Here is a tiny trained network, its code and every weight. The questions are about switching its units off for an input and a target symbol, where a switched-off unit gives its printed mean instead of its output.

import numpy as np


def w(rows, s, z=0):
    codes = np.array(rows[::2]) - 128.0
    scale = np.full(codes.shape[1], s)
    scale[-1] = z or s
    return codes * scale


def norm(h):
    return h / np.sqrt((h * h).mean(-1, keepdims=True) + 1e-5)


def f(y):
    return np.maximum(y, 0)


def softmax(a):
    e = np.exp(a - a.max(-1, keepdims=True))
    return e / e.sum(-1, keepdims=True)


def log_softmax(a):
    a = a - a.max(-1, keepdims=True)
    return a - np.log(np.exp(a).sum(-1, keepdims=True))


def net(x, mask):
    ids = ['ΠΦΨΩαβζηθλμσ'.index(c) for c in x.split()]
    T = len(ids)
    res = E[ids] + P[:T]
    r = norm(res)
    for j in range(3):
        rows = slice(2 * j, 2 * j + 2)
        q, k, v = (r @ M[0][rows].T for M in (Q, K, V))
        z = softmax(np.where(np.tri(T) > 0, q @ k.T / 2**0.5, -1e9)) @ v
        o = O[0][rows]
        res = res + np.where(mask[j], z, o[:, -1]) @ o[:, :-1]
    y = f(norm(res) @ A[0][:, :-1].T + A[0][:, -1])
    res = res + np.where(mask[3:19], y, B[0][:, -1]) @ B[0][:, :-1]
    return log_softmax(norm(res)[-1] @ U[:, :-1].T + U[:, -1])


Q, K, V, O, A, B = {}, {}, {}, {}, {}, {}
E = w([
[125,176,121,45],'Π',
[10,143,115,125],'Φ',
[131,79,97,69],'Ψ',
[100,169,88,53],'Ω',
[143,123,200,23],'α',
[83,120,169,29],'β',
[133,140,147,30],'ζ',
[91,183,69,81],'η',
[145,89,169,42],'θ',
[85,196,70,104],'λ',
[81,127,27,116],'μ',
[1,145,119,137],'σ',
],0.0029)
P = w([
[84,155,132,137],'0',
[223,134,54,82],'1',
[143,141,158,183],'2',
[248,102,80,79],'3',
[93,146,146,155],'4',
[57,42,95,82],'5',
[130,153,152,171],'6',
[226,96,4,58],'7',
[109,149,148,154],'8',
],0.0041)
Q[0] = w([
[114,140,88,166],'H0',
[108,184,193,208],'H0',
[108,151,202,193],'H1',
[125,122,254,117],'H1',
[26,33,185,74],'H2',
[19,84,193,205],'H2',
],0.006)
K[0] = w([
[155,130,114,81],'H0',
[187,197,161,200],'H0',
[91,192,33,160],'H1',
[116,165,130,171],'H1',
[185,119,182,171],'H2',
[254,120,104,162],'H2',
],0.0078)
V[0] = w([
[74,121,164,72],'H0',
[208,110,157,127],'H0',
[12,183,95,223],'H1',
[111,161,144,140],'H1',
[122,253,114,133],'H2',
[166,125,237,46],'H2',
],0.005)
O[0] = w([
[121,124,128,218,232],'H0',
[31,141,132,72,42],'H0',
[155,68,184,65,3],'H1',
[173,103,167,148,95],'H1',
[3,169,66,28,155],'H2',
[188,45,180,9,152],'H2',
],0.0041,0.002)
A[0] = w([
[253,92,94,141,247],'N0',
[11,168,133,115,51],'N1',
[142,168,178,166,230],'N2',
[59,166,103,190,221],'N3',
[117,119,177,31,137],'N4',
[24,47,149,104,224],'N5',
[2,154,118,52,84],'N6',
[91,140,254,122,150],'N7',
[173,248,219,41,46],'N8',
[181,33,85,242,87],'N9',
[207,154,6,95,144],'N10',
[91,15,174,144,203],'N11',
[183,159,151,68,182],'N12',
[141,215,212,141,160],'N13',
[172,123,81,88,240],'N14',
[74,74,153,92,62],'N15',
],0.0035,0.0015)
B[0] = w([
[143,102,168,164,254],'N0',
[183,119,168,131,172],'N1',
[106,130,71,30,174],'N2',
[138,94,162,74,213],'N3',
[136,82,127,175,182],'N4',
[157,151,145,193,200],'N5',
[201,135,112,127,196],'N6',
[40,83,130,118,168],'N7',
[156,107,51,146,170],'N8',
[228,151,94,175,210],'N9',
[70,98,252,159,254],'N10',
[120,235,152,121,197],'N11',
[99,84,82,174,182],'N12',
[143,126,126,81,162],'N13',
[105,162,140,152,229],'N14',
[110,158,68,152,151],'N15',
],0.0035,0.0028)
U = w([
[143,121,53,40,68],'Π',
[84,153,172,147,107],'Φ',
[240,129,162,255,252],'Ψ',
[145,157,114,83,20],'Ω',
[139,50,173,61,113],'α',
[105,77,163,127,47],'β',
[122,16,62,63,108],'ζ',
[102,185,125,85,152],'η',
[162,41,207,122,146],'θ',
[108,186,122,94,62],'λ',
[51,209,60,222,119],'μ',
[75,151,173,145,189],'σ',
],0.0082,0.0016)

Each question gives the input, a string of symbols that net reads in full, and the target symbol t.
The units are the heads (2 rows each of Q, K, V and O) and the neurons (one row each of A and B). Each row of codes is followed by its name. A weight is (code - 128) times the scale printed after its matrix; where a second scale follows, it is the last column's (O, A, B and U).
mask holds one flag per unit, heads first, then neurons. A switched-off unit (its flag False) gives its mean, the last column of its rows in O or B, instead of its output. The means were averaged over made-up inputs and are rounded, as every weight is.
A unit's drop is (log p(t) with every unit on - log p(t) with that unit switched off) / (log p(t) with every unit on - log p(t) with every unit switched off).
The circuit of an input: a set's keep is (log p(t) with only the set's units on - log p(t) with every unit switched off) / (log p(t) with every unit on - log p(t) with every unit switched off). Starting from the 12 units with the biggest drops (on a tie, the unit counted first), units are removed one at a time, each time the one whose removal leaves the highest keep (on an exact tie, the one counted first), for as long as the keep stays at least 0.8.
circuit, biggest first: the units of the circuit, biggest drop first
most important unit: the unit with the biggest drop
top k neurons: the k neurons with the biggest drops, biggest first
drop when u is switched off: that unit's drop, to one decimal
input Ψ η μ ζ α Π, target μ: most important unit -> N5
input Π Ψ Ψ σ μ λ, target Ψ: circuit, biggest first -> (H2 N9)
input μ Ψ Ψ Φ μ λ β λ, target μ: circuit, biggest first -> (H2 N10)
input μ Ψ ζ β Ψ Ψ ζ ζ, target Ψ: circuit, biggest first -> (H2 N10 H1)
input μ Ψ θ σ μ Ψ Ψ θ, target μ: circuit, biggest first -> (H2 H1)
input ζ μ μ μ λ α, target μ: circuit, biggest first -> (H2 N5 N10)
input μ Ψ σ θ Ψ η Ψ Ψ, target Ψ: circuit, biggest first -> (H2 N10)
input Ψ Ψ μ θ μ β Ψ Ω, target μ: circuit, biggest first -> (H1 N10 H2)
input ζ Π μ Ψ ζ, target ζ: circuit, biggest first -> (N7 H1 N10 N8)
input μ Ψ μ Ψ β μ, target μ: circuit, biggest first -> (H2 N5)
input α Ψ θ ζ Ψ η θ Ω, target Ψ: top 2 neurons -> (N10 N0)
input Ω α Ψ η Π Φ, target Ψ: top 2 neurons -> (N5 N9)
input θ μ μ η Ψ η, target μ: top 2 neurons -> (N5 N2)
input μ Ψ η μ, target μ: circuit, biggest first -> (H2)
input Ψ μ θ θ, target Ψ: drop when H2 is switched off -> 0.1
input μ μ Ψ α Π ζ, target Ψ: drop when H2 is switched off -> 0.8
input Ψ Π σ μ, target Ψ: drop when N10 is switched off -> 0.3
input θ μ Ψ ζ Ψ α, target Ψ: drop when H2 is switched off -> 0.3
